Below is a small trained network, with its code and all its weights. Each question gives an input and a class and asks what happens when units are switched off, that is, made to give their printed mean instead of their output.

import numpy as np


def w(rows, s, z=0):
    codes = np.array(rows[::2]) - 128.0
    scale = np.full(codes.shape[1], s)
    scale[-1] = z or s
    return codes * scale


def f(y):
    return np.maximum(y, 0)


def log_softmax(a):
    a = a - a.max(-1, keepdims=True)
    return a - np.log(np.exp(a).sum(-1, keepdims=True))


def net(x, mask):
    res = np.array(x, float).reshape(1, 3) / 4 @ E
    y = f(res @ A[0][:, :-1].T + A[0][:, -1])
    res = res + np.where(mask, y, B[0][:, -1]) @ B[0][:, :-1]
    return log_softmax(res[-1] @ U[:, :-1].T + U[:, -1])


A, B = {}, {}
E = w([
[243,147,141,22,109,109,138,174],'x0',
[120,131,213,132,130,151,5,126],'x1',
[97,255,111,105,123,154,97,68],'x2',
],0.0089)
A[0] = w([
[135,99,147,130,120,115,136,124,106],'n1',
[145,202,114,127,119,126,119,131,123],'n2',
[108,129,175,100,122,124,68,104,128],'n3',
[92,249,113,129,141,131,122,115,101],'n4',
[139,66,130,147,135,127,124,156,143],'n5',
[179,129,131,101,111,141,122,140,110],'n6',
[127,115,143,128,129,112,120,140,254],'n7',
[191,126,122,114,127,131,112,124,194],'n8',
[137,31,156,140,128,118,141,148,117],'n9',
[161,126,127,96,92,130,126,122,165],'n10',
[151,63,136,138,97,133,129,116,103],'n11',
[139,147,108,142,113,138,215,145,117],'n12',
[125,133,108,121,147,122,163,102,93],'n13',
[160,106,147,147,139,145,85,119,88],'n14',
[129,87,147,127,143,132,136,123,100],'n15',
[138,110,182,115,123,155,58,142,128],'n16',
[144,143,148,137,147,141,92,102,101],'n17',
[150,83,105,141,156,116,109,145,131],'n18',
[40,120,98,167,106,123,122,118,155],'n19',
[136,138,91,135,104,118,217,118,88],'n20',
[173,167,139,94,132,108,132,123,95],'n21',
[166,144,131,90,134,113,133,161,90],'n22',
[123,159,89,116,143,137,175,114,91],'n23',
[110,174,117,113,120,139,123,116,194],'n24',
[155,106,180,140,122,120,33,139,119],'n25',
[112,127,88,107,137,132,181,140,116],'n26',
[116,79,129,146,139,125,127,130,139],'n27',
[125,145,141,134,109,150,94,163,102],'n28',
[139,90,124,154,118,127,124,103,132],'n29',
[82,98,130,166,169,149,135,98,155],'n30',
[173,128,138,86,128,141,133,114,133],'n31',
[30,107,121,193,125,118,114,144,76],'n32',
[142,91,156,137,142,127,129,132,104],'n33',
[196,113,139,73,144,106,120,151,123],'n34',
[132,125,134,114,90,134,104,139,115],'n35',
[150,64,142,125,127,118,125,150,131],'n36',
[222,149,147,88,123,134,114,159,93],'n37',
[127,130,113,126,113,134,168,121,211],'n38',
[147,47,132,123,128,147,136,140,128],'n39',
[123,152,158,124,128,112,88,142,97],'n40',
[95,100,139,123,108,129,89,118,139],'n41',
],0.011,0.0077)
B[0] = w([
[111,139,131,106,121,123,120,114,151],'n1',
[111,177,147,102,94,128,120,120,185],'n2',
[133,127,86,123,141,66,137,131,202],'n3',
[104,197,141,57,54,124,112,101,227],'n4',
[128,181,131,105,94,122,115,133,212],'n5',
[99,94,155,134,125,147,141,108,179],'n6',
[249,199,174,204,195,127,149,208,255],'n7',
[168,126,168,181,133,144,158,136,219],'n8',
[114,190,126,74,88,110,117,105,234],'n9',
[143,115,164,152,132,141,145,123,195],'n10',
[104,156,127,103,104,115,115,112,176],'n11',
[111,108,73,138,149,72,119,131,208],'n12',
[114,112,104,117,128,93,132,117,156],'n13',
[103,111,88,112,125,91,131,124,159],'n14',
[111,141,120,110,106,125,126,106,155],'n15',
[127,117,81,143,161,64,140,138,220],'n16',
[113,122,98,114,124,94,136,115,160],'n17',
[130,161,123,109,103,124,114,117,182],'n18',
[146,84,190,157,122,150,171,109,237],'n19',
[86,93,72,130,142,48,123,115,210],'n20',
[98,97,149,127,104,152,147,83,177],'n21',
[85,87,143,137,121,153,142,88,177],'n22',
[105,110,91,112,114,66,125,115,175],'n23',
[176,198,159,120,122,116,117,155,214],'n24',
[123,114,62,142,162,58,137,137,230],'n25',
[122,111,92,133,145,72,119,121,191],'n26',
[123,159,139,111,105,142,137,111,188],'n27',
[110,120,105,114,133,99,139,128,154],'n28',
[121,140,147,120,114,124,127,115,165],'n29',
[149,90,174,160,131,160,161,110,222],'n30',
[124,97,153,139,117,146,145,117,186],'n31',
[87,41,173,141,116,169,171,65,219],'n32',
[119,145,112,106,102,115,124,114,163],'n33',
[113,89,165,155,128,163,155,87,223],'n34',
[118,108,114,129,123,122,135,112,151],'n35',
[121,179,133,101,103,124,117,117,208],'n36',
[78,67,157,146,107,155,155,76,220],'n37',
[187,156,135,161,187,93,120,175,222],'n38',
[114,179,137,94,105,111,108,121,212],'n39',
[101,114,94,116,112,90,127,123,162],'n40',
[133,112,116,142,142,99,142,137,175],'n41',
],0.02,0.0078)
U = w([
[103,43,172,172,113,175,166,76,104],'0',
[109,213,122,51,40,130,107,109,116],'1',
[99,77,2,150,200,60,137,131,92],'2',
[228,153,147,176,197,164,126,187,254],'3',
[101,73,84,99,135,184,98,128,78],'4',
[98,96,68,100,127,177,94,147,74],'5',
],0.0099,0.003)

Each question gives the input, the list of numbers given to net, and the class t.
The units are the neurons (one row each of A and B). Each row of codes is followed by its name. A weight is (code - 128) times the scale printed after its matrix; where a second scale follows, it is the last column's (A, B and U).
mask holds one flag per neuron, in row order. A switched-off neuron (its flag False) gives its mean, the last column of its row in B, instead of its output. The means were averaged over made-up inputs and are rounded, as every weight is.
A unit's drop is (log p(t) with every unit on - log p(t) with that unit switched off) / (log p(t) with every unit on - log p(t) with every unit switched off).
The circuit of an input: a set's keep is (log p(t) with only the set's units on - log p(t) with every unit switched off) / (log p(t) with every unit on - log p(t) with every unit switched off). Starting from the 12 units with the biggest drops (on a tie, the unit counted first), units are removed one at a time, each time the one whose removal leaves the highest keep (on an exact tie, the one counted first), for as long as the keep stays at least 0.8.
units of the circuit, in order: the units of the circuit, biggest drop first
most important unit: the unit with the biggest drop
k most important neurons: the k neurons with the biggest drops, biggest first
drop when u is switched off: that unit's drop, to one decimal
input [3,0,-3], class 3: most important unit : n32
input [4,-5,-1], class 2: 2 most important neurons : n20, n12
input [7,-6,-8], class 1: 2 most important neurons : n9, n39
input [-1,-5,4], class 2: 2 most important neurons : n9, n20
input [5,-5,-3], class 0: 3 most important neurons : n34, n25, n37
input [4,-4,-5], class 1: 2 most important neurons : n9, n32
input [4,8,-7], class 2: 2 most important neurons : n25, n16
input [6,0,-8], class 1: 3 most important neurons : n9, n39, n36
input [-8,-8,6], class 0: 2 most important neurons : n19, n32
input [1,3,-3], class 3: 3 most important neurons : n4, n7, n20
input [7,-8,5], class 2: 4 most important neurons : n20, n12, n23, n26
input [0,7,-5], class 2: 3 most important neurons : n25, n16, n4
input [0,4,3], class 2: drop when n3 is switched off : 0.2
input [4,-3,-3], class 0: units of the circuit, in order : n34
input [-2,3,-2], class 3: drop when n20 is switched off : 0.2
input [5,-4,-6], class 1: drop when n39 is switched off : 0.8
